Below is a small trained network, with its code and all its weights. Each question gives an input and a target symbol and asks what happens when units are switched off, that is, made to give their printed mean instead of their output.

import numpy as np


def w(rows, s, z=0):
    codes = np.array(rows[::2]) - 128.0
    scale = np.full(codes.shape[1], s)
    scale[-1] = z or s
    return codes * scale


def f(y):
    return y / 2 * (1 + np.tanh(0.7978845608 * (y + 0.044715 * y**3)))


def softmax(a):
    e = np.exp(a - a.max(-1, keepdims=True))
    return e / e.sum(-1, keepdims=True)


def log_softmax(a):
    a = a - a.max(-1, keepdims=True)
    return a - np.log(np.exp(a).sum(-1, keepdims=True))


def net(x, mask):
    ids = ['ΛΞΨΩαζησ'.index(c) for c in x.split()]
    T = len(ids)
    res = E[ids] + P[:T]
    u = 0
    for l in range(2):
        r = res
        for j in range(3):
            rows = slice(4 * j, 4 * j + 4)
            q, k, v = (r @ M[l][rows].T for M in (Q, K, V))
            z = softmax(np.where(np.tri(T) > 0, q @ k.T / 4**0.5, -1e9)) @ v
            o = O[l][rows]
            res = res + np.where(mask[u + j], z, o[:, -1]) @ o[:, :-1]
        u += 3
        y = f(res @ A[l][:, :-1].T + A[l][:, -1])
        res = res + np.where(mask[u : u + 4], y, B[l][:, -1]) @ B[l][:, :-1]
        u += 4
    return log_softmax(res[-1] @ U[:, :-1].T + U[:, -1])


Q, K, V, O, A, B = {}, {}, {}, {}, {}, {}
E = w([
[1,2,206],'Λ',
[218,109,155],'Ξ',
[32,86,163],'Ψ',
[132,151,122],'Ω',
[159,61,84],'α',
[104,171,55],'ζ',
[133,157,88],'η',
[81,158,111],'σ',
],0.014)
P = w([
[112,97,1],'0',
[121,229,168],'1',
[97,117,208],'2',
[170,71,116],'3',
[112,247,164],'4',
[114,101,201],'5',
[183,85,130],'6',
[110,244,165],'7',
],0.012)
Q[0] = w([
[219,148,162],'L0H0',
[62,100,148],'L0H0',
[69,144,140],'L0H0',
[199,119,93],'L0H0',
[95,151,87],'L0H1',
[160,114,139],'L0H1',
[83,128,149],'L0H1',
[93,90,110],'L0H1',
[4,121,110],'L0H2',
[72,100,153],'L0H2',
[84,116,92],'L0H2',
[78,146,198],'L0H2',
],0.014)
K[0] = w([
[215,43,205],'L0H0',
[88,101,207],'L0H0',
[118,192,72],'L0H0',
[201,145,91],'L0H0',
[147,142,190],'L0H1',
[107,75,171],'L0H1',
[69,51,80],'L0H1',
[45,135,117],'L0H1',
[50,75,45],'L0H2',
[21,124,107],'L0H2',
[146,111,2],'L0H2',
[13,173,104],'L0H2',
],0.0097)
V[0] = w([
[123,131,111],'L0H0',
[112,184,139],'L0H0',
[93,172,196],'L0H0',
[108,115,154],'L0H0',
[136,106,115],'L0H1',
[46,159,171],'L0H1',
[57,137,56],'L0H1',
[199,94,62],'L0H1',
[227,120,160],'L0H2',
[181,67,115],'L0H2',
[138,131,119],'L0H2',
[99,8,35],'L0H2',
],0.011)
O[0] = w([
[81,231,3,113],'L0H0',
[122,192,64,65],'L0H0',
[78,126,166,81],'L0H0',
[118,154,101,130],'L0H0',
[67,101,117,156],'L0H1',
[156,93,36,19],'L0H1',
[147,17,176,152],'L0H1',
[142,151,76,255],'L0H1',
[161,96,85,224],'L0H2',
[110,58,110,158],'L0H2',
[122,118,127,138],'L0H2',
[138,170,97,52],'L0H2',
],0.0046,0.0017)
A[0] = w([
[120,28,147,128],'L0N0',
[104,92,166,148],'L0N1',
[9,119,144,115],'L0N2',
[157,137,50,255],'L0N3',
],0.012,0.0047)
B[0] = w([
[48,128,148,236],'L0N0',
[130,106,121,187],'L0N1',
[250,113,30,248],'L0N2',
[94,33,76,253],'L0N3',
],0.011,0.0046)
Q[1] = w([
[134,240,84],'L1H0',
[117,103,181],'L1H0',
[103,96,139],'L1H0',
[176,59,187],'L1H0',
[97,149,27],'L1H1',
[160,158,136],'L1H1',
[6,72,48],'L1H1',
[78,91,167],'L1H1',
[153,61,134],'L1H2',
[113,156,80],'L1H2',
[173,160,86],'L1H2',
[121,60,51],'L1H2',
],0.015)
K[1] = w([
[97,68,85],'L1H0',
[176,171,141],'L1H0',
[114,52,130],'L1H0',
[142,195,250],'L1H0',
[172,96,84],'L1H1',
[156,137,163],'L1H1',
[149,74,128],'L1H1',
[46,126,113],'L1H1',
[168,103,120],'L1H2',
[121,143,131],'L1H2',
[110,105,71],'L1H2',
[107,52,111],'L1H2',
],0.017)
V[1] = w([
[253,87,88],'L1H0',
[221,114,166],'L1H0',
[82,161,150],'L1H0',
[41,93,1],'L1H0',
[132,89,189],'L1H1',
[125,108,115],'L1H1',
[142,34,14],'L1H1',
[131,167,137],'L1H1',
[165,198,117],'L1H2',
[100,124,59],'L1H2',
[62,195,158],'L1H2',
[109,174,44],'L1H2',
],0.0098)
O[1] = w([
[138,179,134,170],'L1H0',
[77,39,105,128],'L1H0',
[111,15,114,103],'L1H0',
[88,189,143,180],'L1H0',
[149,109,255,113],'L1H1',
[126,174,79,147],'L1H1',
[72,146,120,249],'L1H1',
[166,73,150,101],'L1H1',
[79,126,249,90],'L1H2',
[154,50,138,180],'L1H2',
[134,178,194,65],'L1H2',
[221,11,108,158],'L1H2',
],0.005,0.02)
A[1] = w([
[62,214,245,14],'L1N0',
[99,9,60,2],'L1N1',
[143,147,236,35],'L1N2',
[87,2,176,120],'L1N3',
],0.0076,0.007)
B[1] = w([
[98,1,143,163],'L1N0',
[143,150,216,253],'L1N1',
[168,42,68,143],'L1N2',
[112,201,69,191],'L1N3',
],0.01,0.014)
U = w([
[48,47,31,59],'Λ',
[80,17,146,201],'Ξ',
[194,40,75,41],'Ψ',
[234,155,212,253],'Ω',
[1,167,184,81],'α',
[89,210,101,44],'ζ',
[123,229,184,248],'η',
[198,195,89,44],'σ',
],0.0095,0.0058)

Each question gives the input, a string of symbols that net reads in full, and the target symbol t.
The units are the heads (4 rows each of Q, K, V and O) and the neurons (one row each of A and B). Each row of codes is followed by its name. A weight is (code - 128) times the scale printed after its matrix; where a second scale follows, it is the last column's (O, A, B and U).
mask holds one flag per unit, layer by layer, with each layer's heads first. A switched-off unit (its flag False) gives its mean, the last column of its rows in O or B, instead of its output. The means were averaged over made-up inputs and are rounded, as every weight is.
A unit's drop is (log p(t) with every unit on - log p(t) with that unit switched off) / (log p(t) with every unit on - log p(t) with every unit switched off).
The circuit of an input: a set's keep is (log p(t) with only the set's units on - log p(t) with every unit switched off) / (log p(t) with every unit on - log p(t) with every unit switched off). Starting from the 12 units with the biggest drops (on a tie, the unit counted first), units are removed one at a time, each time the one whose removal leaves the highest keep (on an exact tie, the one counted first), for as long as the keep stays at least 0.8.
units of the circuit, in order: the units of the circuit, biggest drop first
most important unit: the unit with the biggest drop
k most important neurons: the k neurons with the biggest drops, biggest first
k most important neurons of layer l: the k neurons of layer l with the biggest drops, biggest first
heads that matter: for each layer, one digit per head in row order, 1 if its drop is at least 0.15 and else 0, layers parted by /
input Ξ Λ Ξ Ξ η ζ, target ζ: most important unit -> L1H0
input α Ψ ζ Ξ, target Λ: units of the circuit, in order -> [L1H1, L0H2, L0N3]
input Ω Ξ η, target η: 2 most important neurons of layer 0 -> [L0N0, L0N3]
input ζ Ω Λ, target Λ: heads that matter -> 010 / 010
input Ω η Ψ Ξ, target Λ: units of the circuit, in order -> [L0H2, L0N3, L1H2]
input Ξ Ψ Ψ, target Ψ: heads that matter -> 001 / 000
input Λ Λ Ξ, target Ξ: 3 most important neurons of layer 1 -> [L1N1, L1N2, L1N0]
input Ξ Ξ Ω η ζ σ, target σ: 3 most important neurons -> [L0N2, L0N3, L1N1]
input Ω Λ Λ, target Λ: 3 most important neurons -> [L0N0, L0N2, L0N1]
input Λ Λ Ψ Λ η Ξ α η, target α: units of the circuit, in order -> [L0N2, L1N0, L1H2, L1H0]
input α Ξ η Λ Ξ Ξ η α, target Λ: 4 most important neurons -> [L0N0, L0N3, L0N2, L1N1]
input Ξ η Ω, target Ω: heads that matter -> 000 / 011
input Ξ Ξ Ω σ Ξ α, target α: units of the circuit, in order -> [L0N2, L0N0, L1H2]
input ζ σ η Ξ Λ ζ, target σ: most important neuron of layer 1 -> [L1N1]
input Ξ ζ Ξ Ψ α, target Λ: 3 most important neurons -> [L0N3, L1N1, L0N0]
input α η Ω, target Ω: heads that matter -> 001 / 011
input Ξ α η, target η: 3 most important neurons -> [L0N3, L0N0, L0N2]
input Ξ η α, target α: 2 most important neurons -> [L0N2, L0N0]
input Ξ Ξ Ψ Ψ Ω, target Ξ: 4 most important neurons -> [L1N0, L0N2, L0N3, L1N2]
input η Ψ η Ξ Ψ Λ Ξ Ω, target Ξ: 4 most important neurons -> [L1N0, L0N3, L1N2, L0N2]
input η Ξ Ξ, target Ξ: 3 most important neurons -> [L0N2, L0N0, L0N3]
input Ξ η α η η, target α: 3 most important neurons -> [L0N2, L1N0, L0N3]
input Ω Ξ Ξ Ω Λ, target Ψ: 2 most important neurons -> [L0N2, L0N3]
